Each row is followed by its class. Each block has new classes.
[  2   9  -9  -4   6  -4  -5  -1 -14   5   6  -7   6  -1  -5 -14   2   6
 -13  -1  -8  -3   3  -2   1   1  -2   8  -8   1  -6   0   9  -3   5 -13
   8   4  -4] : <82>
[-10   1 -15  -3   5  -4  17  -4   8   8 -14   5  -9  24   4 -14   8  12
   1   4   1  -4   1 -18 -13  -2  20   7   2  11  -8  -3  -2  -4  -9  -3
 -10   0   0] : <81>
[  0   1  -3  -3   2  -3   7   1   4  -6 -17   0   1   0  10 -19  -6  -2
   2   7   2  -5   3  -3  -9  -5  19   9   2  12   8  -8  -4  -2 -15   5
 -12  -3  -6] : <80>
[-10   8 -14   0   6  -2  16  -1  -4   3   2   2  -2  -1   0 -20  13   9
  -6  -6   4  -4  -4  -9 -13 -24  11  10  -4  10  -5  -6   5   2  -5 -15
  -7   6 -12] : <81>
[ -4   3 -13  -3   8  -3  12  -4   2   6  -6  -1  -4  -2   1 -13   8   9
  -7   0   2  -6   1  -6  -8   1  22  10  -3  11 -12  -5   2  -2  -3 -15
 -10   2 -11] : <81>
[ -6   2 -16   4   4  -5  19  -5   3   5 -12   4  -4  -6   2 -16   7  10
  -5   8   2  -2  -1 -10 -14   0  23   7  -1   4  -5  -4  -6  -1 -12  -3
 -10  -1  -8] : <81>
[ -2  -3 -19  -5   7  -6  -5   0 -13  -1  -9   5   0   7   3 -19  -5  10
  -4   3   2  -3   1   3  -5  -6  15   2  -2   6   1   0   2  -6  -2 -21
   1   5 -13] : <72>
[ -1   1 -18  -1   9  -6   9  -4  -2  -1  -9   8 -12   2  -1 -15   1  13
  -1  10  -4  -5   3   0 -16  -4  22  11  -7   1  -6  -2  -3  -3 -13 -17
  -5   1  -9] : <81>
[  9   0  -9  -1   5  -5  -5   2  -9  -8 -16   4  -2  -4  -1 -12 -14  19
  -7   3  -5  -4   8  19  -9  -7  21  12  -1   9   3   1  -7 -10 -11 -22
   3   1 -15] : <80>
[  2   6   3  -1   7   5  -4   5  -6  -3  -2   4   5  -6   8 -25  -3   3
  -5  -5  -4  -2   4   3  -6   1  11   2  -3  10   2   2  -7   3  -6 -10
 -12   0  -3] : <82>
[  0   5 -13  -1   8  -8   7  14  -6  -1  -6   5  -2  -2  -1 -22 -10  11
  -5  -1   2  -7   4  -1 -11  -8  23   6   0   9  -5  -2  -1   0 -12 -20
  -8   2 -15] : <82>
[ -4   2 -12   5   2   4  11  -6 -12  -2 -22   6   1   2  -1 -10   6   9
   2  -6   6  -4   1  -8 -12  -4   9  -5  -2   5  -3  -2  -2  -1 -11  -3
 -11  -5  -9] : <81>
[-14   3 -10   0   5  -7  16  -3   0   8 -16   1  -2  -1   3 -15   9   1
  -4   0   6  -1  -4 -13  -9  -1  14   1   1   6  -5   1  -2   2 -10   1
 -11  -1  -7] : <81>
[ -4   2 -11  -3   8   0   4   0 -10  -2 -28   4   7   2   7 -30  -1   3
  -3  -6   1  -4   4 -15 -19  -5  21  -3   3  16   0  -3  -4   4 -18 -19
 -17  -2 -21] : <82>
[  3   1 -15  -9   6   0  -5   0   2  -2 -22 -10  -1   2   6 -27  -9   4
  -8  -3  -6  -6   7 -10 -18  -2  24   0  -3  17  -8   4  -4  -4 -17 -20
 -16   1 -16] : <82>
[  4   2  -9  -3   2   1  -7   4 -13  -1 -21   5   0   6  -3 -21   0   6
  -4  -6  -3  -8   7  -5  -7  -6  17  -2  -2   5  -4  -1   3  -2  -5 -17
  -8   2 -13] : <82>
[ -8   7 -10  -4   9  -2  12   0  -7  -3 -11  10  -4   0   4 -20   1   7
  -1  -2   4  -3   0  -7 -10  -2  18   4   2   7  -7  -3  -3   0 -10 -12
 -12  -2 -13] : <81>
[  1   5  -7   0   7   8  -2   7 -10  -3 -11   1   9   1   5 -27  -4   8
  -3   0   5  -9   4  -6  -5  -4  13  -7   1  11  -1  -1  -7   1  -9 -17
 -11   0 -28] : <82>
[ -4   6  -5  -1   1   6   1   8 -11   0 -13  -1  12   1  12 -19   1  -8
   3  -5   2  -3   0  -5  -5  -5   6  -3   3   3   6   0   2   1  -5 -11
  -9   4 -15] : <82>
[  7  -2 -14  -4   3  -5  -7  -1  -6  -7 -35   4   1 -22  13 -15 -20   0
   3   3  -7   5  12   9 -20  -5  27   7   0  12  10   4  -8  -6 -23  -8
  -4  -4 -12] : <72>
[-14   3 -15  -3   6   4  17 -13  -3   0 -13   3  -6  -2  -1 -17   0   7
  -5  -1   1   0  -1  -7 -14  -3  21   8  -5  11  -3  -3   1  -5 -11   0
  -7  -3 -11] : <81>
[  3  -1 -16  -5   1  -5   7  -6  -6   4  -9   2 -10   5  -8  -5  -2  15
  -4  14  -1  -8   4  -3  -7  -3  16   1   1   2 -11  -4  -4  -3  -2 -18
  -7   2  -2] : <81>
[  2  11 -19  -1  14  -4  -2   7 -11  -3   1   8   3   2   2 -35  -5  17
  -7   6 -11 -10   8  26  -7 -10  29  21  -6  17   4  -2   3   3 -11 -42
  -2   5 -21] : <72>
[  2   3  -4   4   1   5  -6  -1   5  -4  -3   5  -5  -5   5  -3  -5  -2
   7   4  -1   5   0  36  -1   0   5   6   9  -2  10   2  -4   0 -10   5
  -3  -1  -4] : <80>
[ -1   1  -3  -2   0  -4   2   2   0  -7 -11  -6   0  -1   9  -1   0  -6
   2  -2 -11   0  -2   3 -10   2   6  -3   1   3   4   0   0  -1  -6   0
   3  -3  -5] : <80>
[ -4  -5 -12  -3  -5  -9   9  -7  -1   6  -5  -1  -8   3  -5   1   7   1
  -4   1   1  -2   0 -13  -4   1   8   2  -1   0 -11  -1  -3  -4   0   1
  -2   0   2] : <81>
[ -3  -7  -3   4  -3  -1   1  -1   1  -1   8  -1  -3   5 -12   7   3   2
   3  -3   1   9  -2   5   8  -1  -8   2  -4  -4   1   1   2  -1   1  11
   9   2   0] : <81>
[ -7   3 -16  -2   9  -4  18  -2  -3   1 -10  10  -3  -8   3 -21  -1   7
  -9   2   1  -3   1  -5 -11   0  22  12   1  20  -8  -3   3  -3 -11 -14
  -8   1 -10] : <81>
[ -1   4  -5   0   5   3  -1   2 -10   3   9   2   2   5  -4 -17   7   8
  -5   3   2  -8   0  -7   1  -9   3  -7   0   3  -8  -2   3   2  11 -28
  -8   4  -7] : <82>
[  1   5 -12  -5   6  -2  17  -3  14  -2   3  11 -13   0   1  -5  -1  12
  10   9   3 -11   1   9   1  -5  20  10  -2   8   3  -1  -4   2  -5 -16
 -12   2  -4] : <81>
[ -3  -1   1   0   1  -1  -2   2   4 -10 -16   4   5 -11  11  -2   1  -5
   5  -5  -3   7   5  16 -10  -4   3   6   1   5  11   0  -3  -4 -15   5
   2  -4  -5] : <80>
[ -2   6  -8   4   8   3   8   1  -2   1  -2   2  -1  -4  -2 -15   7   9
   4  -7   8 -12   0  -8  -2  -3  13   3  -3   9  -7  -6  -5   4  -6 -11
 -20   3  -9] : <81>
[ -3   5 -14  -4  11  -3  16  -4   2   1  -3   4  -6  -3   4  -4   9  12
  -7   1  -2  -7   3  -8 -11   3  22   9  -3  13  -2  -7  -2  -3  -9  -6
 -12   2  -4] : <81>
[  5   4  -2   0   9   2  -2   8   0  -2  -8   7  -5  -7   4  -7  -9   4
   4   0   1  -3   6   4 -10  -2  18   5   2  10   2   1 -10   6 -14  -4
 -15   2  -4] : <80>
[ -1   0 -11  -9   5   4   3   1   7  -5 -32   4   0   5  22 -15 -14   0
   8   8  -3  -1   7   3  -8  -6  23   4   8  11   7   6  -5   3 -17 -19
  -1  -2 -15] : <72>
[-18   4  -7   2   6   3  20  -5  14   2 -22   2  -2   0   3 -20   9   2
   0   6  15  -4  -5 -29 -13  -1  14  -1   9  14   1  -2  -3   3 -12  -2
 -16  -3 -11] : <81>
[  5 -12 -11  -3   6  -3   1   7  -2  -1  -6   8   1  -5  -1  15  -7   9
   4   7  -4  -1   7  21  -7  -9  15  12   1   5   7   2   2  -2 -12 -10
   5   4  -8] : <80>

Each row is followed by its class.
[  3  -2  10   1  -1   4  11  -1   1   1   2  -2  -1  -2  -1  -2 -17   3
   1  -4   4   2  -4   0   4   3  -1   2  -2   0   8  -4   3 -11  -3  -2
  -1   0   1] : S
[ -2  -5   3 -19   2  -1   2   0   0  -3  -4   1  -2  -6  -1   0  13  -4
   4  11  -9   0  -8   0  -3  -3   3   3  -1   5  14   2   0   2   0  -6
   3   2   2] : B
[  0  -8  -5 -19   3  -1   3   1  -1  -2   0   2  -4  -2  -3   1  12  -5
  -3  12  -6  -1  -2   5  -3  -4   2   3  -2   2  11   1  -2   5  -2  -2
   0   0   1] : Q
[  0 -15 -18  -2   1   0  -2   2   0   0   4   5  -4   0  -4   1  13  -6
 -12  12  -1   9  11   2  -2  -7  -1   0  -2   4  -9  -2  -4  17   0  10
  -7  -1  -4] : A
[ 0 -7  1 -5  2  3  9 -2 -1 -2  2  2 -3 -5 -3 -2 -6 -1 -5  8  0  6 -1  1
  1 -1  0  3 -3  3 10 -4  0 -1 -1 -1 -2 -2 -1] : T
[  1   5   2  -8   0   3  19   0   4  -1   4   0  -5 -10  -6  -8 -14   3
 -10   4  -2   6   4   3   0   0  -3   3  -3   3  30  -9   2 -10  -2   3
   0  -4  -1] : A
[ -1 -13   1   2   3   6   8   0   0   1   4   2  -3  -4  -2   0 -12  -1
  -5   9   3   6  -2   4   4  -1  -2   3  -3   2  -1  -5   0  -4  -2   4
  -5  -2  -2] : T
[  0  -9 -17  -7   1  -2  -5   3  -2  -1   0   3  -3   1  -3   0  19  -7
  -8  10  -4   4   7   2  -4  -7   1  -4  -1   3  -3   2  -4  15   1   6
  -4  -1  -2] : F
[ -2  -8  -5 -16   3  -2   4  -4  -2  -2   1   2  -4  -5  -2  -4  15  -5
  -5  14  -8   3   2   1  -4  -6   2   0  -1   4  12  -3  -3  10   0   1
  -2   0   0] : F
[ -1 -17  -7   5   3   6   7  -4  -2   0   5   3  -2  -2  -2   1  -9  -2
  -9   8   5  10   2   3   4  -3  -3   4  -3   2  -8  -5  -1   2  -2   6
  -6  -2  -5] : A
[ -1  -7   1 -15   2  -1   2   0  -2  -2  -1   0  -2  -3  -1   0  12  -5
   1  11  -8   1  -5   0  -2  -3   2   1   0   2   6  -1  -2   5  -1  -4
   0   0   1] : Z
[ -1 -15  -2  -9   4   4   5   1  -4  -3   1   3  -4  -3  -2   1   3  -4
  -3  14  -3   5  -5   3   2  -4  -1   3  -2   3   2  -1  -1   4  -2  -2
  -3   0  -2] : A
[  1  35   6 -35  -6  -8  25  -2   0  -8   0 -11  -5 -15 -13 -22   6   7
 -10  -3 -18  -2   8   1  -8   4   5   0   0   0  35  -5   2 -14   1  -4
   7  -4   7] : W
[ -2 -20   9  12   4  10   8   1  -1   2   3   2   0  -2   3   3 -23   1
   0   5   9   6  -9   2   7   0  -4   4  -3   0 -15  -5   2  -9  -2   0
  -4  -1  -3] : S
[ -1 -25   6   7   5   9   4  -1   1   3   3   4  -1  -2   4   7 -14  -4
   2  11   7   6 -11   1   5  -2  -2   5  -1   2 -21  -3   1  -3   1  -1
  -5  -1  -3] : T
[ -1  -4   9  -1   2   5  12   0   1   0   1   0   0  -6  -1  -2 -16   2
  -2   5   1   3  -6   1   3   1  -1   4  -3   1   6  -3   3 -11  -1  -2
  -2  -2   0] : A
[ -1 -18  -9   1   2   3   0   0   0   0   2   4  -3  -1  -1   3   4  -5
  -8  11   1   7   2   2   1  -5  -1   3  -1   3 -11  -2  -2  10  -2   8
  -5  -1  -3] : Z
[-1 -8 -1 -2  4  2  4 -1  0  3  1  3  0 -2  1  2 -1 -2 -2  7  1  5 -2  1
  1 -3  0  1 -1  2 -2 -1 -1  1  0  1 -1 -1 -2] : T
[  0  11  12 -24   0  -3  11  -1  -1  -4  -2  -5  -2  -9   1  -7   5   2
   6   5  -9  -4  -7   1  -5   2   3   1   0  -1  34   1   2  -9   0  -9
   4   0   6] : W
[-1 -9 -9 -4  2  1 -2  1  0 -1  1  3 -2  1  0  1  9 -4 -6  9 -1  3  4  1
 -2 -5  2  1 -2  2 -4  0 -3 12  0  4 -3  2  3] : S
[ -2 -10  -5 -15   2  -1  -1   0  -2   0  -1   3  -3  -5  -2   1  16  -6
  -3  14  -7   3  -1   1  -4  -5   3   2   2   4   5   2  -2  10  -1  -1
  -1   1   0] : F
[ -1 -14   3   3   3   6   6  -1  -1   0   2   2   0  -5   1   2 -11  -1
  -2   7   3   5  -7   2   3  -3  -3   2  -2   2  -6  -3   0  -3  -1   0
  -4   0  -3] : T
[ -1 -20  -2  13   4   5   1   1  -2   2   3   4  -1   2   2   6 -10  -3
  -3   7   6   6  -3   1   5  -2  -3   2  -2   2 -21  -2  -1   1  -3   3
  -4  -1  -3] : A
[ -2 -17   4  11   3   7   3   0  -1   3   1   2  -2   0   2   4 -14   1
  -2   5   7   4  -5   1   4   0  -4   4  -2   1 -16  -3   1  -2  -2   1
  -5   0  -3] : S
